Here is a tiny trained network, its code and every weight. The questions are about switching its units off for an input and a class, where a switched-off unit gives its printed mean instead of its output.

import numpy as np


def w(rows, s, z=0):
    codes = np.array(rows[::2]) - 128.0
    scale = np.full(codes.shape[1], s)
    scale[-1] = z or s
    return codes * scale


def norm(h):
    return h / np.sqrt((h * h).mean(-1, keepdims=True) + 1e-5)


def f(y):
    return np.maximum(y, 0)


def log_softmax(a):
    a = a - a.max(-1, keepdims=True)
    return a - np.log(np.exp(a).sum(-1, keepdims=True))


def net(x, mask):
    res = np.array(x, float).reshape(1, 4) / 4 @ E
    u = 0
    for l in range(3):
        y = f(norm(res) @ A[l][:, :-1].T + A[l][:, -1])
        res = res + np.where(mask[u : u + 8], y, B[l][:, -1]) @ B[l][:, :-1]
        u += 8
    return log_softmax(norm(res)[-1] @ U[:, :-1].T + U[:, -1])


A, B = {}, {}
E = w([
[44,160,41,119,103,186,114],'x0',
[61,8,188,78,124,153,96],'x1',
[255,80,176,122,141,176,98],'x2',
[54,196,160,63,151,152,8],'x3',
],0.0082)
A[0] = w([
[45,194,175,103,59,155,18,212],'L0N1',
[137,30,133,253,97,66,216,245],'L0N2',
[58,108,15,131,70,135,154,88],'L0N3',
[57,190,171,120,139,77,134,209],'L0N4',
[149,103,145,161,93,170,77,131],'L0N5',
[51,211,45,80,239,164,137,206],'L0N6',
[197,165,166,82,114,164,15,9],'L0N7',
[149,95,88,135,161,241,129,252],'L0N8',
],0.007,0.0018)
B[0] = w([
[199,168,80,45,106,95,139,215],'L0N1',
[99,155,184,86,71,184,125,254],'L0N2',
[115,94,149,255,183,135,73,197],'L0N3',
[184,88,159,59,72,115,152,186],'L0N4',
[92,159,152,163,59,122,176,158],'L0N5',
[138,119,141,122,119,140,98,207],'L0N6',
[118,49,144,199,174,90,144,178],'L0N7',
[201,161,101,75,146,178,194,188],'L0N8',
],0.0085,0.0077)
A[1] = w([
[137,53,136,133,218,110,54,116],'L1N1',
[125,106,131,245,165,136,70,134],'L1N2',
[165,107,79,121,116,111,142,137],'L1N3',
[171,148,135,106,168,47,58,181],'L1N4',
[98,112,105,163,118,166,166,151],'L1N5',
[113,137,171,173,133,60,146,108],'L1N6',
[127,133,150,97,72,143,171,254],'L1N7',
[137,112,165,80,127,148,15,200],'L1N8',
],0.011,0.0018)
B[1] = w([
[87,90,87,115,182,77,177,175],'L1N1',
[181,81,85,157,166,100,94,177],'L1N2',
[82,120,118,96,127,156,114,165],'L1N3',
[108,78,110,85,164,98,168,215],'L1N4',
[111,123,33,254,146,81,152,188],'L1N5',
[18,143,127,115,96,117,132,161],'L1N6',
[153,223,121,147,145,195,125,254],'L1N7',
[133,172,118,196,129,96,127,236],'L1N8',
],0.009,0.007)
A[2] = w([
[230,66,71,98,112,183,128,95],'L2N1',
[153,216,192,80,254,147,146,176],'L2N2',
[50,148,95,55,105,92,133,255],'L2N3',
[252,136,165,120,109,248,13,142],'L2N4',
[73,38,81,178,62,237,157,109],'L2N5',
[121,152,215,151,82,197,203,183],'L2N6',
[97,166,141,172,150,232,239,137],'L2N7',
[29,137,222,181,87,191,53,197],'L2N8',
],0.0067,0.0021)
B[2] = w([
[136,184,140,124,74,183,174,193],'L2N1',
[75,52,138,144,101,151,181,210],'L2N2',
[192,135,181,166,114,198,135,204],'L2N3',
[210,116,139,57,56,40,158,221],'L2N4',
[85,140,165,167,204,167,108,210],'L2N5',
[125,152,119,53,108,149,68,241],'L2N6',
[88,135,96,119,223,129,1,255],'L2N7',
[127,206,85,122,77,123,87,182],'L2N8',
],0.0094,0.0063)
U = w([
[102,233,101,102,140,196,74,29],'0',
[173,113,182,1,73,113,239,162],'1',
[69,25,98,224,227,52,139,253],'2',
],0.0079,0.00069)

Each question gives the input, the list of numbers given to net, and the class t.
The units are the neurons (one row each of A and B). Each row of codes is followed by its name. A weight is (code - 128) times the scale printed after its matrix; where a second scale follows, it is the last column's (A, B and U).
mask holds one flag per neuron, layer by layer. A switched-off neuron (its flag False) gives its mean, the last column of its row in B, instead of its output. The means were averaged over made-up inputs and are rounded, as every weight is.
A unit's drop is (log p(t) with every unit on - log p(t) with that unit switched off) / (log p(t) with every unit on - log p(t) with every unit switched off).
The circuit of an input: a set's keep is (log p(t) with only the set's units on - log p(t) with every unit switched off) / (log p(t) with every unit on - log p(t) with every unit switched off). Starting from the 12 units with the biggest drops (on a tie, the unit counted first), units are removed one at a time, each time the one whose removal leaves the highest keep (on an exact tie, the one counted first), for as long as the keep stays at least 0.8.
units of the circuit, in order: the units of the circuit, biggest drop first
unit that matters most: the unit with the biggest drop
k most important neurons: the k neurons with the biggest drops, biggest first
k most important neurons of layer l: the k neurons of layer l with the biggest drops, biggest first
drop when u is switched off: that unit's drop, to one decimal
input [0,-6,1,0], class 1: most important neuron -> [L0N5]
input [0,4,-6,1], class 1: units of the circuit, in order -> [L0N4 L2N7]
input [1,4,4,7], class 1: units of the circuit, in order -> [L0N1 L2N7]
input [-1,4,2,1], class 2: 2 most important neurons -> [L0N2 L1N1]
input [1,5,-3,0], class 2: 4 most important neurons -> [L0N3 L0N2 L1N1 L0N5]
input [-1,8,-1,5], class 1: 3 most important neurons -> [L0N1 L0N3 L2N7]
input [-1,3,6,4], class 2: 2 most important neurons of layer 1 -> [L1N1 L1N8]
input [5,5,5,1], class 1: 3 most important neurons -> [L0N1 L0N8 L2N4]
input [-1,7,-7,-5], class 0: 2 most important neurons -> [L0N2 L2N8]
input [-5,-3,0,-8], class 0: 3 most important neurons of layer 0 -> [L0N1 L0N4 L0N8]
input [0,2,-5,6], class 1: 2 most important neurons -> [L0N1 L2N7]
input [-5,-5,2,7], class 2: 3 most important neurons of layer 0 -> [L0N7 L0N2 L0N8]
input [-3,-4,3,1], class 2: 2 most important neurons of layer 0 -> [L0N7 L0N1]
input [-3,5,-2,2], class 1: 3 most important neurons -> [L0N3 L0N1 L2N7]
input [7,-3,-5,-6], class 2: most important neuron -> [L0N3]
input [3,-6,-6,-4], class 2: 2 most important neurons of layer 0 -> [L0N3 L0N1]
input [8,-5,-2,-4], class 2: drop when L0N3 is switched off -> 0.3
input [6,0,-6,-2], class 2: drop when L0N3 is switched off -> 0.9
input [3,0,-3,-1], class 2: drop when L0N3 is switched off -> 1.6
input [-2,1,-4,-6], class 0: drop when L2N4 is switched off -> 0.0
input [-2,-2,6,3], class 2: unit that matters most -> L0N7
